Below is a small trained network, with its code and all its weights. Each question gives an input and a class and asks what happens when units are switched off, that is, made to give their printed mean instead of their output.

import numpy as np


def w(rows, s, z=0):
    codes = np.array(rows[::2]) - 128.0
    scale = np.full(codes.shape[1], s)
    scale[-1] = z or s
    return codes * scale


def f(y):
    return y / 2 * (1 + np.tanh(0.7978845608 * (y + 0.044715 * y**3)))


def log_softmax(a):
    a = a - a.max(-1, keepdims=True)
    return a - np.log(np.exp(a).sum(-1, keepdims=True))


def net(x, mask):
    res = np.array(x, float).reshape(1, 8) / 4 @ E
    y = f(res @ A[0][:, :-1].T + A[0][:, -1])
    res = res + np.where(mask, y, B[0][:, -1]) @ B[0][:, :-1]
    return log_softmax(res[-1] @ U[:, :-1].T + U[:, -1])


A, B = {}, {}
E = w([
[116,14,120,81,246,1,96,126],'x0',
[14,38,94,126,10,177,93,77],'x1',
[162,114,195,201,71,163,74,219],'x2',
[45,137,196,59,61,34,164,69],'x3',
[146,102,240,106,169,75,160,89],'x4',
[201,118,218,123,186,157,130,217],'x5',
[33,61,203,173,175,206,7,182],'x6',
[134,205,69,164,77,88,66,230],'x7',
],0.007)
A[0] = w([
[90,127,113,166,131,152,143,142,3],'neuron 0',
[110,106,178,129,169,115,109,254,127],'neuron 1',
[70,81,113,86,174,74,97,99,102],'neuron 2',
[86,118,114,180,123,114,110,101,29],'neuron 3',
[129,117,118,73,183,90,79,79,193],'neuron 4',
[47,156,165,164,72,74,136,54,112],'neuron 5',
[92,96,126,187,135,124,74,183,113],'neuron 6',
[129,75,120,165,66,138,74,180,128],'neuron 7',
[23,169,159,122,85,123,178,74,131],'neuron 8',
[127,179,155,69,178,205,108,55,204],'neuron 9',
[158,211,88,150,143,124,133,70,197],'neuron 10',
[84,115,121,86,182,65,97,87,161],'neuron 11',
[120,152,194,141,173,150,183,79,156],'neuron 12',
[112,135,99,160,132,86,131,136,83],'neuron 13',
[168,123,201,57,170,127,105,189,200],'neuron 14',
],0.011,0.0048)
B[0] = w([
[93,40,87,68,68,131,38,203,134],'neuron 0',
[148,234,193,190,164,116,64,105,245],'neuron 1',
[140,27,199,92,189,165,148,42,247],'neuron 2',
[98,103,66,67,52,161,137,178,146],'neuron 3',
[140,70,130,50,195,112,203,187,244],'neuron 4',
[51,86,104,55,64,53,64,150,243],'neuron 5',
[202,100,172,166,171,197,123,67,219],'neuron 6',
[180,198,90,101,45,205,98,71,230],'neuron 7',
[27,82,77,87,31,59,97,121,255],'neuron 8',
[56,53,93,255,151,144,233,233,213],'neuron 9',
[87,151,29,114,177,68,206,226,237],'neuron 10',
[190,60,178,64,188,109,161,109,255],'neuron 11',
[51,117,204,196,134,76,188,101,206],'neuron 12',
[125,58,48,4,151,72,81,164,147],'neuron 13',
[100,185,177,250,195,73,87,131,245],'neuron 14',
],0.0083,0.0088)
U = w([
[178,90,115,195,96,254,50,165,231],'0',
[154,16,190,50,231,98,134,72,56],'1',
[127,80,189,165,70,128,191,27,45],'2',
[39,56,77,187,135,207,189,115,3],'3',
[193,176,235,161,183,45,36,171,49],'4',
[39,106,132,66,24,34,104,67,247],'5',
[215,216,56,144,154,36,170,179,170],'6',
[89,119,207,178,148,40,164,125,168],'7',
],0.0085,0.0055)

Each question gives the input, the list of numbers given to net, and the class t.
The units are the neurons (one row each of A and B). Each row of codes is followed by its name. A weight is (code - 128) times the scale printed after its matrix; where a second scale follows, it is the last column's (A, B and U).
mask holds one flag per neuron, in row order. A switched-off neuron (its flag False) gives its mean, the last column of its row in B, instead of its output. The means were averaged over made-up inputs and are rounded, as every weight is.
A unit's drop is (log p(t) with every unit on - log p(t) with that unit switched off) / (log p(t) with every unit on - log p(t) with every unit switched off).
The circuit of an input: a set's keep is (log p(t) with only the set's units on - log p(t) with every unit switched off) / (log p(t) with every unit on - log p(t) with every unit switched off). Starting from the 12 units with the biggest drops (on a tie, the unit counted first), units are removed one at a time, each time the one whose removal leaves the highest keep (on an exact tie, the one counted first), for as long as the keep stays at least 0.8.
units of the circuit, in order: the units of the circuit, biggest drop first
most important unit: the unit with the biggest drop
k most important neurons: the k neurons with the biggest drops, biggest first
drop when u is switched off: that unit's drop, to one decimal
input [6,-3,0,8,4,-5,-6,4], class 1: 3 most important neurons -> (neuron 11; neuron 2; neuron 4)
input [4,-7,6,-2,-7,-5,4,7], class 0: 3 most important neurons -> (neuron 7; neuron 6; neuron 11)
input [-3,5,4,7,-8,6,2,-1], class 0: 3 most important neurons -> (neuron 7; neuron 6; neuron 12)
input [-6,-1,3,8,0,4,-3,-5], class 5: units of the circuit, in order -> (neuron 8)
input [0,-1,-4,3,4,2,-3,7], class 6: units of the circuit, in order -> (neuron 2; neuron 10)
input [2,3,3,2,1,8,3,-8], class 4: 3 most important neurons -> (neuron 1; neuron 14; neuron 8)
input [-1,-6,-5,-2,6,-5,4,-5], class 7: 3 most important neurons -> (neuron 9; neuron 12; neuron 6)
input [1,3,-5,2,-3,1,5,2], class 1: units of the circuit, in order -> (neuron 2; neuron 11)
input [5,1,-1,7,-2,-7,1,-4], class 1: 4 most important neurons -> (neuron 2; neuron 11; neuron 4; neuron 7)
input [-8,1,-2,-4,-1,4,-4,-4], class 3: 2 most important neurons -> (neuron 9; neuron 1)
input [-3,-6,-4,1,7,2,-8,-2], class 7: 4 most important neurons -> (neuron 12; neuron 7; neuron 9; neuron 14)
input [5,4,3,-2,0,6,8,-2], class 4: 2 most important neurons -> (neuron 1; neuron 14)
input [-5,-8,-7,-2,-4,-3,-1,-7], class 3: 2 most important neurons -> (neuron 9; neuron 12)
input [8,-3,7,8,4,5,5,-7], class 4: most important unit -> neuron 14
input [-4,-5,-3,4,-8,1,2,-3], class 3: 3 most important neurons -> (neuron 9; neuron 1; neuron 14)
input [-2,-7,-8,-6,-4,0,7,-2], class 3: 2 most important neurons -> (neuron 9; neuron 11)
input [-2,0,-2,-1,3,7,-7,-4], class 7: drop when neuron 12 is switched off -> 0.4
input [-8,1,-3,6,-1,7,-8,-4], class 5: drop when neuron 8 is switched off -> 0.7
input [4,8,1,5,-4,7,5,8], class 0: drop when neuron 7 is switched off -> 0.2
input [-7,3,7,-2,0,-8,4,-5], class 5: units of the circuit, in order -> (neuron 8)
input [2,5,-2,-6,-4,-5,3,-3], class 0: drop when neuron 1 is switched off -> -0.1
